Below is a small trained network, with its code and all its weights. Each question gives an input and a target symbol and asks what happens when units are switched off, that is, made to give their printed mean instead of their output.

import numpy as np


def w(rows, s, z=0):
    codes = np.array(rows[::2]) - 128.0
    scale = np.full(codes.shape[1], s)
    scale[-1] = z or s
    return codes * scale


def f(y):
    return np.maximum(y, 0)


def softmax(a):
    e = np.exp(a - a.max(-1, keepdims=True))
    return e / e.sum(-1, keepdims=True)


def log_softmax(a):
    a = a - a.max(-1, keepdims=True)
    return a - np.log(np.exp(a).sum(-1, keepdims=True))


def net(x, mask):
    ids = ['αδθξπτφψ'.index(c) for c in x.split()]
    T = len(ids)
    res = E[ids] + P[:T]
    u = 0
    for l in range(3):
        r = res
        for j in range(3):
            rows = slice(2 * j, 2 * j + 2)
            q, k, v = (r @ M[l][rows].T for M in (Q, K, V))
            z = softmax(np.where(np.tri(T) > 0, q @ k.T / 2**0.5, -1e9)) @ v
            o = O[l][rows]
            res = res + np.where(mask[u + j], z, o[:, -1]) @ o[:, :-1]
        u += 3
        y = f(res @ A[l][:, :-1].T + A[l][:, -1])
        res = res + np.where(mask[u : u + 8], y, B[l][:, -1]) @ B[l][:, :-1]
        u += 8
    return log_softmax(res[-1] @ U[:, :-1].T + U[:, -1])


Q, K, V, O, A, B = {}, {}, {}, {}, {}, {}
E = w([
[134,142,117,32],'α',
[10,110,146,107],'δ',
[136,224,133,48],'θ',
[140,188,3,131],'ξ',
[190,142,204,217],'π',
[146,17,112,52],'τ',
[138,103,131,31],'φ',
[74,104,205,192],'ψ',
],0.015)
P = w([
[128,172,65,193],'0',
[121,144,18,202],'1',
[123,142,56,186],'2',
[130,158,96,193],'3',
[135,152,124,172],'4',
[143,148,156,160],'5',
[133,138,175,158],'6',
[147,119,203,139],'7',
[141,87,242,126],'8',
[133,179,212,179],'9',
[139,140,253,132],'10',
],0.0056)
Q[0] = w([
[137,119,153,132],'L0H1',
[104,102,114,88],'L0H1',
[110,142,96,90],'L0H2',
[183,149,164,34],'L0H2',
[195,117,196,11],'L0H3',
[97,105,124,27],'L0H3',
],0.012)
K[0] = w([
[171,163,136,98],'L0H1',
[91,200,163,131],'L0H1',
[90,142,131,17],'L0H2',
[243,54,254,35],'L0H2',
[155,154,155,72],'L0H3',
[129,159,195,116],'L0H3',
],0.009)
V[0] = w([
[138,134,152,140],'L0H1',
[97,169,70,214],'L0H1',
[162,111,57,124],'L0H2',
[124,254,153,95],'L0H2',
[185,49,56,216],'L0H3',
[145,120,221,144],'L0H3',
],0.0072)
O[0] = w([
[116,171,163,179,117],'L0H1',
[224,40,56,199,253],'L0H1',
[150,47,122,190,175],'L0H2',
[4,126,40,43,166],'L0H2',
[208,126,94,14,71],'L0H3',
[131,41,72,107,16],'L0H3',
],0.0045,0.0016)
A[0] = w([
[129,46,171,66,148],'L0N1',
[183,118,141,1,179],'L0N2',
[195,126,123,203,82],'L0N3',
[155,70,164,101,253],'L0N4',
[220,198,6,99,76],'L0N5',
[106,54,96,111,6],'L0N6',
[65,54,79,88,134],'L0N7',
[222,143,144,88,186],'L0N8',
],0.0084,0.0029)
B[0] = w([
[94,255,81,146,214],'L0N1',
[186,211,179,157,230],'L0N2',
[115,68,200,91,206],'L0N3',
[111,193,141,176,238],'L0N4',
[178,6,152,106,253],'L0N5',
[152,124,113,12,148],'L0N6',
[89,165,163,67,203],'L0N7',
[107,134,143,191,222],'L0N8',
],0.008,0.0041)
Q[1] = w([
[41,131,84,147],'L1H1',
[169,41,152,178],'L1H1',
[200,97,117,98],'L1H2',
[93,62,90,175],'L1H2',
[237,116,106,87],'L1H3',
[67,96,254,23],'L1H3',
],0.0069)
K[1] = w([
[11,162,105,138],'L1H1',
[133,51,92,133],'L1H1',
[163,116,123,120],'L1H2',
[107,83,103,180],'L1H2',
[115,69,170,143],'L1H3',
[111,48,202,144],'L1H3',
],0.011)
V[1] = w([
[109,111,202,167],'L1H1',
[102,183,53,171],'L1H1',
[176,189,119,254],'L1H2',
[183,88,127,151],'L1H2',
[147,182,10,156],'L1H3',
[127,131,158,67],'L1H3',
],0.0074)
O[1] = w([
[167,163,96,90,174],'L1H1',
[145,1,206,107,57],'L1H1',
[103,59,149,75,214],'L1H2',
[68,156,132,161,127],'L1H2',
[147,83,197,115,2],'L1H3',
[143,137,122,88,111],'L1H3',
],0.0085,0.0023)
A[1] = w([
[103,122,83,242,104],'L1N1',
[35,141,22,98,3],'L1N2',
[186,26,177,74,57],'L1N3',
[157,60,90,143,59],'L1N4',
[2,119,153,77,228],'L1N5',
[166,85,170,18,1],'L1N6',
[85,208,180,142,108],'L1N7',
[80,123,34,61,46],'L1N8',
],0.0076,0.0045)
B[1] = w([
[96,112,248,83,181],'L1N1',
[168,133,123,142,149],'L1N2',
[207,66,2,213,138],'L1N3',
[162,27,111,111,153],'L1N4',
[35,120,122,107,239],'L1N5',
[68,146,245,238,130],'L1N6',
[115,67,48,187,254],'L1N7',
[198,187,185,193,147],'L1N8',
],0.0064,0.0054)
Q[2] = w([
[101,223,204,233],'L2H1',
[189,56,146,209],'L2H1',
[90,60,21,190],'L2H2',
[164,87,25,203],'L2H2',
[39,213,242,90],'L2H3',
[133,206,161,3],'L2H3',
],0.0062)
K[2] = w([
[122,255,147,187],'L2H1',
[186,56,147,145],'L2H1',
[88,75,158,159],'L2H2',
[112,62,198,177],'L2H2',
[56,168,203,59],'L2H3',
[67,161,22,110],'L2H3',
],0.009)
V[2] = w([
[80,237,70,186],'L2H1',
[165,123,191,183],'L2H1',
[2,185,144,150],'L2H2',
[178,198,224,228],'L2H2',
[148,96,82,144],'L2H3',
[250,199,109,128],'L2H3',
],0.0064)
O[2] = w([
[206,44,134,89,173],'L2H1',
[153,174,137,76,149],'L2H1',
[84,68,211,49,197],'L2H2',
[198,160,255,137,159],'L2H2',
[61,204,203,192,115],'L2H3',
[96,175,196,112,3],'L2H3',
],0.0061,0.0045)
A[2] = w([
[223,130,117,63,135],'L2N1',
[48,117,52,87,129],'L2N2',
[215,67,55,106,124],'L2N3',
[113,132,20,128,2],'L2N4',
[100,131,83,127,239],'L2N5',
[171,216,83,8,50],'L2N6',
[106,237,75,119,125],'L2N7',
[110,124,87,194,10],'L2N8',
],0.011,0.0055)
B[2] = w([
[64,56,152,243,200],'L2N1',
[248,186,153,110,254],'L2N2',
[156,58,48,177,182],'L2N3',
[109,128,254,157,168],'L2N4',
[116,139,51,41,252],'L2N5',
[14,140,149,194,197],'L2N6',
[160,197,27,211,176],'L2N7',
[90,114,203,39,152],'L2N8',
],0.0079,0.0053)
U = w([
[86,138,120,133,34],'α',
[137,132,128,53,253],'δ',
[166,153,106,128,38],'θ',
[154,52,96,134,93],'ξ',
[176,125,193,136,170],'π',
[91,129,129,104,94],'τ',
[107,119,124,117,49],'φ',
[9,69,178,88,162],'ψ',
],0.013,0.0033)

Each question gives the input, a string of symbols that net reads in full, and the target symbol t.
The units are the heads (2 rows each of Q, K, V and O) and the neurons (one row each of A and B). Each row of codes is followed by its name. A weight is (code - 128) times the scale printed after its matrix; where a second scale follows, it is the last column's (O, A, B and U).
mask holds one flag per unit, layer by layer, with each layer's heads first. A switched-off unit (its flag False) gives its mean, the last column of its rows in O or B, instead of its output. The means were averaged over made-up inputs and are rounded, as every weight is.
A unit's drop is (log p(t) with every unit on - log p(t) with that unit switched off) / (log p(t) with every unit on - log p(t) with every unit switched off).
The circuit of an input: a set's keep is (log p(t) with only the set's units on - log p(t) with every unit switched off) / (log p(t) with every unit on - log p(t) with every unit switched off). Starting from the 12 units with the biggest drops (on a tie, the unit counted first), units are removed one at a time, each time the one whose removal leaves the highest keep (on an exact tie, the one counted first), for as long as the keep stays at least 0.8.
circuit, biggest first: the units of the circuit, biggest drop first
unit that matters most: the unit with the biggest drop
top k neurons: the k neurons with the biggest drops, biggest first
top k neurons in layer l: the k neurons of layer l with the biggest drops, biggest first
heads that matter: for each layer, one digit per head in row order, 1 if its drop is at least 0.15 and else 0, layers parted by /
input ξ ψ ξ τ ψ φ ψ θ θ τ, target δ: heads that matter : 001 / 010 / 000
input τ ξ π τ τ δ ψ α φ α θ, target ψ: circuit, biggest first : L2N2; L2N1
input π ξ ψ ξ, target ψ: top 2 neurons : L0N5; L2N2
input π π δ θ α δ δ φ, target ξ: circuit, biggest first : L1N5; L2H3; L2N3
input φ π α, target ψ: heads that matter : 100 / 000 / 001
input π π ξ, target ξ: heads that matter : 000 / 000 / 000
input δ θ τ ξ π δ δ π α, target ξ: circuit, biggest first : L2H3; L1N5; L2N3
input α π π φ, target α: heads that matter : 000 / 000 / 000
input ξ ξ α θ, target θ: circuit, biggest first : L2N7
input π ξ ξ φ, target θ: top 2 neurons : L2N7; L0N5
input φ π π φ τ τ α, target π: circuit, biggest first : L0H2; L0N2
input δ τ δ α δ δ φ, target ξ: circuit, biggest first : L2H3; L2N3
input τ ξ π ξ, target π: circuit, biggest first : L2H3; L2H2; L0N5; L0N3
input δ τ α, target ξ: unit that matters most : L1N5
input ψ π ψ α δ π π ξ τ, target α: top 2 neurons : L2N6; L0N1
input δ π δ δ δ θ, target ξ: top 4 neurons : L1N5; L2N3; L0N7; L0N5
input π θ θ ξ φ ξ ξ ξ π φ, target θ: top 2 neurons : L2N7; L1N7
input φ δ δ π θ, target ξ: top 2 neurons : L1N5; L2N3
input δ ξ π π ξ τ, target α: top 2 neurons in layer 2 : L2N6; L2N1
input ξ θ ξ π π π θ, target α: top 3 neurons : L0N3; L2N6; L2N7
input π φ α π ξ τ ξ α, target π: circuit, biggest first : L0N2
input τ φ τ ξ θ, target π: top 2 neurons : L0N1; L0N2
input ξ τ π φ α α, target ψ: top 2 neurons in layer 2 : L2N2; L2N6
input ξ π ξ φ δ ξ θ α α δ, target δ: top 2 neurons in layer 2 : L2N2; L2N5
